In the rows, 100 means zero.
[ 92, 103,  96, 101, 109, 115, 105, 113, 109, 101,  94, 112,  92, 101, 106,
  95,  86,  99,  99, 102,  98,  95,  95, 104] -> 0
[ 94, 110,  95,  99, 102, 118,  85,  99, 100,  91, 101, 101, 121, 105, 102,
 117,  62,  98,  98,  98, 102, 119, 103, 111] -> 1
[ 88,  96, 101,  97, 130, 103,  91, 111, 103, 103,  98, 103, 126,  83,  97,
 110, 112,  93,  96, 104,  91,  97,  91,  99] -> 0
[ 89, 102,  98,  99, 108, 107, 106, 106,  98,  95, 101, 104,  73, 109, 122,
  96,  68, 104,  99, 103,  99,  92, 107, 103] -> 2
[ 97,  96, 100,  96, 114, 100, 112,  94, 103, 105, 114, 105, 100,  96,  98,
 100,  89, 101,  98, 111, 102,  98,  99, 101] -> 4
[ 94,  96,  94,  95, 124, 100,  83, 109, 104,  99,  96,  98, 146,  86,  80,
 132, 124,  87,  91, 102,  99, 112,  92,  92] -> 3
[ 92, 103,  97, 101,  91, 127,  80,  93, 108,  91,  95, 102,  79, 105, 113,
 103,  38, 102, 106,  99,  98, 113, 111, 112] -> 1
[ 93, 105,  95, 100,  98, 109,  93,  98,  98,  91, 105,  97, 116,  91, 107,
 111,  78,  97,  98, 100, 101, 108, 104, 111] -> 1
[ 77,  95, 108,  95, 141, 104,  87, 106,  96,  82,  97, 100, 124, 110, 113,
 117,  89,  97, 101, 109, 102, 102, 112, 110] -> 2
[ 95, 102,  99, 102, 116, 104,  90, 114, 105,  99,  97,  91, 137,  96,  94,
 112, 102,  93,  97, 102,  97, 101,  93,  92] -> 3
[ 99, 109,  99, 102, 103, 104,  83, 102, 109, 101,  98, 103,  98, 102, 101,
 107,  84,  95, 101, 100, 104, 105,  99,  94] -> 3
[ 93, 100,  99,  96, 101, 107,  97, 107, 112, 100,  90, 108,  84, 104, 109,
 101,  97, 103, 111, 101,  93,  93,  98,  99] -> 0
[101, 102,  95,  95,  94,  93,  95, 109, 109, 105,  96, 112,  97,  95,  91,
 101,  95, 103,  97,  98,  99, 102,  92,  94] -> 3
[ 93,  99, 104, 102, 125, 107,  99,  99,  95,  99,  98, 103,  95, 113, 111,
 103,  78, 104,  99, 100, 103,  99, 106, 109] -> 2
[102, 104,  93, 102, 100,  98, 105, 112, 108, 108, 102, 105, 124,  93,  92,
 104, 120,  81,  83, 101, 100,  97,  95,  91] -> 3
[100,  96, 101, 102, 114,  85,  87, 110, 104, 100,  98,  95, 131,  97,  85,
 113, 108,  94,  96, 100,  99, 107,  85,  93] -> 3
[ 94,  99, 105,  94, 108, 104,  98, 101, 102,  98,  95, 103,  90, 101,  99,
 141,  99,  99,  99, 101, 101, 102,  81, 103] -> 4
[ 95, 110,  99,  99,  83, 115,  90, 108, 102,  98,  98, 100,  80, 108, 116,
 105,  57, 101, 102,  96, 100, 115, 105, 109] -> 1
[ 99, 102,  98,  98, 105, 100, 100, 109, 106, 109, 103, 105, 102, 102,  98,
 107, 102,  99, 100, 102,  93,  96,  98,  94] -> 3
[ 98, 103,  97,  98,  74, 119,  91,  91, 110,  96,  94, 103,  68, 107, 120,
  94,  38, 109, 104,  93,  97, 110, 107, 106] -> 1
[ 87, 104, 102, 103, 112, 115,  82,  99, 100,  94, 102,  98, 120, 104, 106,
 117,  82,  94,  98,  97,  99, 106, 102, 102] -> 1
[101, 102, 103,  99, 107, 102, 101,  99, 100, 107, 101, 105,  91, 107,  90,
 100,  99,  99,  99,  97, 105,  98,  92,  98] -> 4
[ 90,  97, 110, 102, 119, 106, 102, 105,  95,  92, 100, 102,  94, 110, 116,
 112,  67, 101, 106, 103, 110,  99, 108, 109] -> 2
[ 88, 104, 100,  98, 115, 119,  79, 104, 105,  91,  98, 102, 114, 113, 112,
 113,  71,  93,  99, 101,  95, 111,  93, 102] -> 1
[ 95, 113,  96, 102,  94, 106,  98, 100, 104, 104, 103, 107, 103, 105, 111,
 104,  76,  97, 101, 100,  99, 104,  94, 109] -> 1
[ 93, 101,  96, 106, 102, 116,  83,  95, 104,  94, 100, 106,  88, 101, 117,
 103,  42,  91, 107,  95, 101, 107, 105, 110] -> 1
[ 95,  98,  97,  99, 117, 100, 109, 104,  95,  92,  99, 106, 106,  99,  95,
  92, 109,  98,  98, 105, 110, 104,  99,  96] -> 4
[ 95,  98, 100,  98, 119, 102, 103, 114, 108,  97,  99, 106, 108, 102, 106,
  97, 101,  96,  98, 109,  99,  94,  93,  97] -> 0
[ 87, 104, 103, 101, 105, 118,  77,  97, 104,  91, 101, 101, 101, 104, 112,
 108,  50,  95, 101,  96,  99, 114, 105,  96] -> 1
[ 88, 100, 102,  97, 119,  99,  99, 108, 102,  98,  97, 109, 121,  96, 104,
 108, 109,  96, 100, 105,  97,  95,  92, 100] -> 0
[ 93,  96, 107, 100, 115, 114,  90, 110, 107,  96, 100, 108, 104, 104,  99,
 105,  84, 100, 110, 102,  98, 101,  94, 108] -> 0
[ 92,  98, 101, 100, 115, 107, 107,  98, 105,  98, 106, 107,  97, 102, 101,
 104, 102,  92, 103, 107,  96,  83, 100, 110] -> 4
[ 88, 102, 110,  95, 122, 109,  97, 114, 106, 100,  96, 108, 100,  97, 107,
 100,  94,  99,  98,  98,  98,  98,  97,  99] -> 0
[ 95,  99,  97, 100, 113, 104,  89, 111, 106,  97,  99, 108, 100,  91,  96,
 111,  97, 106,  98,  94, 102, 104,  97,  98] -> 3
[102,  95, 102, 102, 101, 104,  95, 103, 108, 102,  96, 106, 100,  97, 105,
 101,  98,  94, 100, 100, 102,  99,  94,  93] -> 3
[ 98, 101, 102,  99, 100, 115, 107, 111, 108, 104,  98, 107,  88,  98, 108,
  79,  96, 103, 100,  99,  97,  93,  95, 101] -> 0
[ 90, 100,  98, 100, 130, 113,  81, 100,  99,  94,  99, 100, 113, 104, 124,
 111,  68,  95,  97, 106,  98, 108,  99, 101] -> 1
[ 89, 101, 104, 100, 126, 109, 103, 104, 103,  96,  98, 107, 102, 104, 119,
 104,  79,  95,  97, 101, 101, 103, 111, 113] -> 2
[ 86, 105,  99, 103, 122, 113,  87, 100,  94,  95,  94, 100, 108, 102, 107,
 113,  66,  88,  98, 107, 101, 114, 107, 107] -> 1
[103,  99,  96,  97, 110, 105,  97, 108, 104, 104,  95, 106, 106,  88,  91,
 103,  96, 109, 104, 101,  98,  99,  93,  91] -> 3
[ 84,  95, 109, 101, 144, 103,  93, 103,  91,  84, 102, 100, 121, 121, 114,
 111,  91,  99, 100, 105,  99, 103, 109, 103] -> 2
[ 90, 100, 104, 105, 126, 110,  99, 106,  98,  90, 103, 115,  90, 106, 126,
 103,  69,  96, 101,  92, 102, 114, 103, 107] -> 2
[ 90,  95,  97,  94, 152,  94,  99, 106,  90,  95, 101, 101, 162, 100,  77,
 126, 140,  85,  83, 109, 102, 100,  95,  99] -> 4
[ 92,  96,  99,  95, 118, 105,  82, 106, 103,  97,  96, 100, 121,  84,  92,
 109, 100,  91, 100, 106,  91, 103, 101, 102] -> 3
[ 88, 102,  96, 100, 122, 105, 108, 112,  93,  96, 100, 103,  89, 111, 119,
 103,  83, 100, 102, 108, 102,  98, 109, 107] -> 2
[115, 101,  97, 101, 111,  88, 108, 107,  92,  98, 101, 103, 115, 101,  93,
 108, 127,  98,  97, 101, 100, 111,  97, 104] -> 4
[ 93, 101, 100, 100, 124,  96, 102, 109, 100,  92, 107, 110, 116,  97, 101,
  99, 108,  99,  94, 105,  96, 102,  94, 104] -> 0
[ 99,  98,  99, 103, 105, 106,  97, 107, 105,  70,  98, 118, 109, 100,  94,
  97,  95,  95, 103,  99, 100,  98,  93,  91] -> 3
[ 97,  99,  97,  90, 103, 103,  89, 108, 109, 113,  85, 102, 103,  91,  91,
 100,  96, 104,  98,  96, 103,  99,  88,  94] -> 3
[ 93,  97,  93, 102, 105, 102,  90, 110, 110, 107,  99, 102, 146,  92,  89,
 108, 112,  91,  93, 106,  97, 104,  84,  92] -> 3
[ 88, 107, 105,  96, 140, 104,  92, 121, 103, 101, 100, 101, 140,  90,  94,
 114, 120,  89,  97, 109,  95, 101,  92,  98] -> 0
[ 98, 100,  97, 105,  93, 104,  90, 119, 110, 104, 102, 105, 104,  97,  93,
 101,  94,  91,  96, 115,  99, 109,  83,  97] -> 3
---
[102,  98,  98,  91,  97,  96,  94,  96, 104, 101, 100, 100,  99, 105,  99,
  97, 104, 102,  99,  93,  97,  90, 103, 100] -> 8
[ 99, 106, 100, 103, 113, 104, 108,  88,  99, 100,  99,  99,  91,  91,  92,
  99, 101, 101, 109,  97, 103,  97, 103, 106] -> 6
[ 98,  82, 103, 102, 123,  98,  96,  87, 100,  99,  99, 108,  96,  99,  96,
  95, 103, 105,  95, 120, 100, 101, 106,  96] -> 8
[102,  91, 100,  90, 106, 100,  98,  91, 102,  97, 103, 104, 100, 101, 103,
  89, 103, 106,  90, 107,  96,  94, 107, 100] -> 8
[101, 107,  99,  95, 128, 101,  98,  85,  95, 102,  98, 103,  92,  94,  91,
 103, 105, 100, 113,  99, 100, 102, 107,  97] -> 6
[101, 110, 101, 102, 107, 104, 106,  96, 105,  98,  98,  98,  95,  92,  96,
  95, 102, 101, 103, 100, 101, 105, 100,  97] -> 6
[107,  90,  92,  88, 103, 100,  96,  87, 101, 105, 104, 102,  95, 103, 101,
  97, 108, 108, 100, 102,  99,  93, 104,  99] -> 8
[ 91,  97, 101, 109, 119,  99, 110,  85,  96, 101,  96, 106,  92,  96, 100,
  95,  95, 100,  96, 108, 102, 114,  94, 103] -> 6
[ 99, 118, 102, 103, 125, 101, 105, 100,  96,  98,  99, 103,  98,  92,  93,
  98,  96,  95, 106,  97, 103, 116, 106, 104] -> 6
[101, 109, 100, 104, 124,  99, 103,  97,  96, 103, 101, 102, 100,  94,  98,
 103, 101, 103, 105, 100, 105, 122, 101, 104] -> 6
[ 98, 107, 102, 103, 125,  97, 101,  97,  99,  97,  95, 101,  97,  90,  74,
  91,  97, 100, 104, 106, 104, 111,  97, 100] -> 6
[103, 103, 100,  93, 137,  99, 104,  93, 102,  92, 106, 102,  92,  94, 101,
  78, 102,  95,  99, 107, 100, 105, 121,  97] -> 8
[101, 100, 100, 103, 120,  96,  95,  98,  96, 105,  99, 105, 106, 101, 100,
 102, 103, 103, 105, 101, 102, 112, 115, 101] -> 6
[ 95, 101, 104, 106, 117,  97, 105,  90, 100,  94,  94, 102,  95,  92,  98,
  95,  98,  96,  96, 105, 100, 104, 103, 101] -> 6
[107, 110,  98, 108, 149, 101,  97, 102,  93, 104, 110, 106,  98, 101, 103,
  91, 104, 101, 113, 102, 104, 129, 116, 103] -> 8
---
[ 94,  99, 111,  97,  98, 112,  96, 106, 103, 106, 104, 102, 101, 106,  92,
  93,  96,  96,  86, 105, 103, 110, 107,  88] -> 9
[103,  98,  94,  98, 104, 114, 103, 112, 106, 109, 103,  98,  97, 122,  97,
 102, 102,  89,  97, 106, 102, 102, 106,  88] -> 5
[100, 106, 101, 110, 104, 108,  96,  86,  97, 101, 101,  87,  98, 104,  98,
 107,  94,  95,  93, 106, 107, 109, 103,  95] -> 9
[ 98, 101, 110, 107,  99, 109, 116, 105, 107,  99, 106, 102, 101, 108, 100,
 101,  96, 100,  91, 106, 107, 110, 107,  90] -> 9
[123, 101, 100,  95,  96, 108,  99,  91,  92,  96, 101, 103,  97, 103, 103,
  93, 101, 105,  99, 108, 101, 115, 109,  93] -> 7
[101, 101, 102, 101,  96, 110,  99,  96, 102, 107,  87,  99,  96, 107,  99,
  97,  98,  99, 103, 101,  99, 106, 102,  96] -> 5
[102,  98, 113, 109,  96, 113,  86,  97, 109, 107, 100, 107,  98, 109,  92,
  97,  95, 105,  98, 107,  98, 106, 111,  94] -> 7
[ 99, 103, 101, 106, 109, 117, 101,  99, 115, 110,  96,  97,  96, 115,  97,
  95, 105,  99,  94,  95, 100, 106, 105,  91] -> 9
[ 91, 104, 111,  97,  95, 111, 108,  96, 110,  99,  98,  90,  94,  98, 101,
  99, 108,  98,  85, 105, 102, 114, 112,  88] -> 9
[ 98, 103, 110, 110,  93, 105,  99, 101,  98, 110,  99,  99,  99, 117,  92,
  99,  98,  82,  88, 112, 105, 122, 106,  95] -> 9
[108, 103, 100,  99,  97, 112,  98,  93, 105, 105, 102,  97,  98,  98, 102,
 108, 107, 110,  96, 102,  98, 110, 122,  90] -> 7
[106, 107,  93,  97,  97, 120,  98,  93,  93, 107,  95,  99,  91, 110,  98,
  97, 104,  88,  98, 113, 100, 121, 120,  83] -> 5
[101, 103, 102, 107, 100, 114,  96,  97,  97,  99,  99,  97, 101, 106, 100,
  99,  95,  96,  93, 101, 103, 107, 106,  94] -> 5
[103,  97, 107, 105,  96, 114,  99,  94, 105, 103, 106, 102,  99,  99,  92,
 101,  95, 109, 102, 102,  96, 107, 111,  97] -> 7
[ 98, 101, 109, 104,  95, 109,  97,  92, 103, 106,  93,  90,  93, 106,  97,
  97,  99,  98,  94, 107, 106, 137, 113,  95] -> 9
[105, 104,  93,  99,  99, 115, 101,  97,  93, 102,  97,  94,  98, 101, 100,
 106, 102,  99, 100, 103, 107, 108, 112,  90] -> 7
[110, 107,  89,  96,  99, 115, 103,  97,  99, 104, 106,  96,  97, 108, 107,
 106, 106,  94,  96,  96,  96, 108, 115,  90] -> 5
[100, 104, 105, 101, 104, 101, 107, 100, 105,  98,  97,  99,  98, 106, 100,
 109, 109,  93,  86, 113, 104, 112, 108,  83] -> 9
[101, 105, 109, 107, 101, 104, 103,  97, 126, 109,  96,  90,  94, 105,  96,
  97, 103, 100,  95,  95, 103, 103,  99,  85] -> 9
[100, 103, 102,  97,  92, 103,  94,  99, 109, 106,  96, 100,  98,  97,  97,
 103, 102,  88,  98, 108, 107, 110, 110,  90] -> 7
[108, 101, 102,  98,  99, 116, 105, 100,  87,  95, 109,  95, 100, 104, 100,
 108, 113, 106,  96, 103,  94, 104, 113,  86] -> 7
[ 96, 106, 117,  98,  99, 109,  99, 103, 112, 121,  95,  98,  97, 106,  98,
  95, 100,  90, 104, 101, 100, 102, 107,  96] -> 7
